Below are the code and all the weights of a small trained network. Each question names an input and a class and asks about switching units off, where a switched-off unit gives its printed mean instead of its output.

import numpy as np


def w(rows, s, z=0):
    codes = np.array(rows[::2]) - 128.0
    scale = np.full(codes.shape[1], s)
    scale[-1] = z or s
    return codes * scale


def norm(h):
    return h / np.sqrt((h * h).mean(-1, keepdims=True) + 1e-5)


def f(y):
    return np.maximum(y, 0)


def log_softmax(a):
    a = a - a.max(-1, keepdims=True)
    return a - np.log(np.exp(a).sum(-1, keepdims=True))


def net(x, mask):
    res = np.array(x, float).reshape(1, 7) / 4 @ E
    u = 0
    for l in range(2):
        y = f(norm(res) @ A[l][:, :-1].T + A[l][:, -1])
        res = res + np.where(mask[u : u + 7], y, B[l][:, -1]) @ B[l][:, :-1]
        u += 7
    return log_softmax(norm(res)[-1] @ U[:, :-1].T + U[:, -1])


A, B = {}, {}
E = w([
[208,134,173,144,189],'x0',
[131,126,123,129,126],'x1',
[131,132,120,133,124],'x2',
[97,187,253,139,90],'x3',
[104,244,97,75,199],'x4',
[125,131,127,126,129],'x5',
[202,134,156,25,103],'x6',
],0.0055)
A[0] = w([
[104,131,135,210,156,83],'L0N0',
[73,160,86,92,100,71],'L0N1',
[49,106,100,89,41,27],'L0N2',
[186,147,134,158,164,65],'L0N3',
[129,174,124,67,251,74],'L0N4',
[120,108,41,171,197,101],'L0N5',
[97,139,153,114,144,253],'L0N6',
],0.012,0.0018)
B[0] = w([
[39,112,58,142,69,212],'L0N0',
[252,63,92,235,174,192],'L0N1',
[208,135,155,189,239,218],'L0N2',
[120,3,82,209,251,180],'L0N3',
[188,148,45,195,74,255],'L0N4',
[22,171,179,41,95,242],'L0N5',
[61,179,159,146,168,197],'L0N6',
],0.0056)
A[1] = w([
[148,5,155,188,46,3],'L1N0',
[121,58,37,69,92,79],'L1N1',
[94,172,193,185,89,77],'L1N2',
[128,91,57,88,176,82],'L1N3',
[204,121,128,47,74,160],'L1N4',
[102,197,23,140,167,66],'L1N5',
[232,84,83,158,189,223],'L1N6',
],0.011,0.0032)
B[1] = w([
[188,158,92,140,176,203],'L1N0',
[182,214,166,96,129,184],'L1N1',
[131,146,142,11,113,188],'L1N2',
[67,134,231,86,166,174],'L1N3',
[78,110,40,122,73,170],'L1N4',
[187,86,139,126,117,215],'L1N5',
[73,115,153,153,114,255],'L1N6',
],0.011,0.0085)
U = w([
[143,213,223,53,93,51],'0',
[143,101,162,209,135,254],'1',
[255,161,46,184,124,51],'2',
[25,109,15,128,18,177],'3',
],0.0096,0.0022)

Each question gives the input, the list of numbers given to net, and the class t.
The units are the neurons (one row each of A and B). Each row of codes is followed by its name. A weight is (code - 128) times the scale printed after its matrix; where a second scale follows, it is the last column's (A, B and U).
mask holds one flag per neuron, layer by layer. A switched-off neuron (its flag False) gives its mean, the last column of its row in B, instead of its output. The means were averaged over made-up inputs and are rounded, as every weight is.
A unit's drop is (log p(t) with every unit on - log p(t) with that unit switched off) / (log p(t) with every unit on - log p(t) with every unit switched off).
The circuit of an input: a set's keep is (log p(t) with only the set's units on - log p(t) with every unit switched off) / (log p(t) with every unit on - log p(t) with every unit switched off). Starting from the 12 units with the biggest drops (on a tie, the unit counted first), units are removed one at a time, each time the one whose removal leaves the highest keep (on an exact tie, the one counted first), for as long as the keep stays at least 0.8.
circuit, biggest first: the units of the circuit, biggest drop first
unit that matters most: the unit with the biggest drop
top k neurons in layer l: the k neurons of layer l with the biggest drops, biggest first
drop of u: that unit's drop, to one decimal
input [0,1,6,0,5,-5,2], class 2: circuit, biggest first : [L0N4]
input [-2,-5,-2,-2,4,-1,5], class 3: top 3 neurons in layer 1 : [L1N4 L1N6 L1N0]
input [1,-1,-6,-7,-4,3,-5], class 0: circuit, biggest first : [L1N1 L0N5]
input [-7,0,-3,-3,6,6,-5], class 1: top 2 neurons in layer 0 : [L0N1 L0N2]
input [-7,-3,-4,7,-3,1,-4], class 0: top 2 neurons in layer 1 : [L1N2 L1N6]
input [4,0,7,-5,6,3,-7], class 3: top 3 neurons in layer 1 : [L1N0 L1N3 L1N2]
input [6,7,-7,-1,1,1,1], class 1: circuit, biggest first : [L0N3 L1N6]
input [7,-5,8,-8,-3,-8,-6], class 0: top 2 neurons in layer 1 : [L1N1 L1N3]
input [-1,2,6,-4,-1,0,-3], class 0: top 3 neurons in layer 1 : [L1N1 L1N4 L1N6]
input [-8,-6,1,6,2,-1,-1], class 1: top 2 neurons in layer 1 : [L1N1 L1N3]
input [-2,6,1,3,8,8,-8], class 2: circuit, biggest first : [L1N6 L1N5]
input [-5,-5,3,-5,7,2,-3], class 2: top 3 neurons in layer 1 : [L1N5 L1N2 L1N6]
input [-5,4,6,-2,1,8,5], class 1: circuit, biggest first : [L0N2 L0N1 L1N6]
input [5,-3,1,-6,-2,-7,-1], class 0: unit that matters most : L0N5
input [3,6,-2,-1,-6,4,-7], class 3: top 2 neurons in layer 0 : [L0N0 L0N5]
input [5,-8,7,-8,-1,-1,-4], class 0: circuit, biggest first : [L0N5 L1N1]
input [-1,8,-6,4,-5,-7,-3], class 2: top 3 neurons in layer 1 : [L1N0 L1N3 L1N6]
input [3,5,5,-8,6,4,6], class 0: top 2 neurons in layer 1 : [L1N3 L1N1]
input [0,6,-8,-7,-8,2,-5], class 2: top 4 neurons in layer 1 : [L1N0 L1N6 L1N2 L1N1]
input [4,4,-4,8,-6,-1,-8], class 0: circuit, biggest first : [L1N2]
input [-1,-1,7,7,-3,-5,-7], class 0: top 3 neurons in layer 1 : [L1N2 L1N4 L1N6]
input [3,7,0,3,4,-1,-6], class 3: top 2 neurons in layer 0 : [L0N0 L0N2]
input [5,7,-1,3,8,4,4], class 2: drop of L1N3 : 0.1
input [5,0,-8,-3,-4,-4,7], class 3: drop of L0N1 : 0.2
input [0,2,8,2,3,-2,0], class 2: drop of L0N0 : -0.1
input [-7,6,-2,-1,1,7,4], class 1: drop of L1N6 : 0.1
input [0,-2,-5,6,-8,8,3], class 2: unit that matters most : L1N0
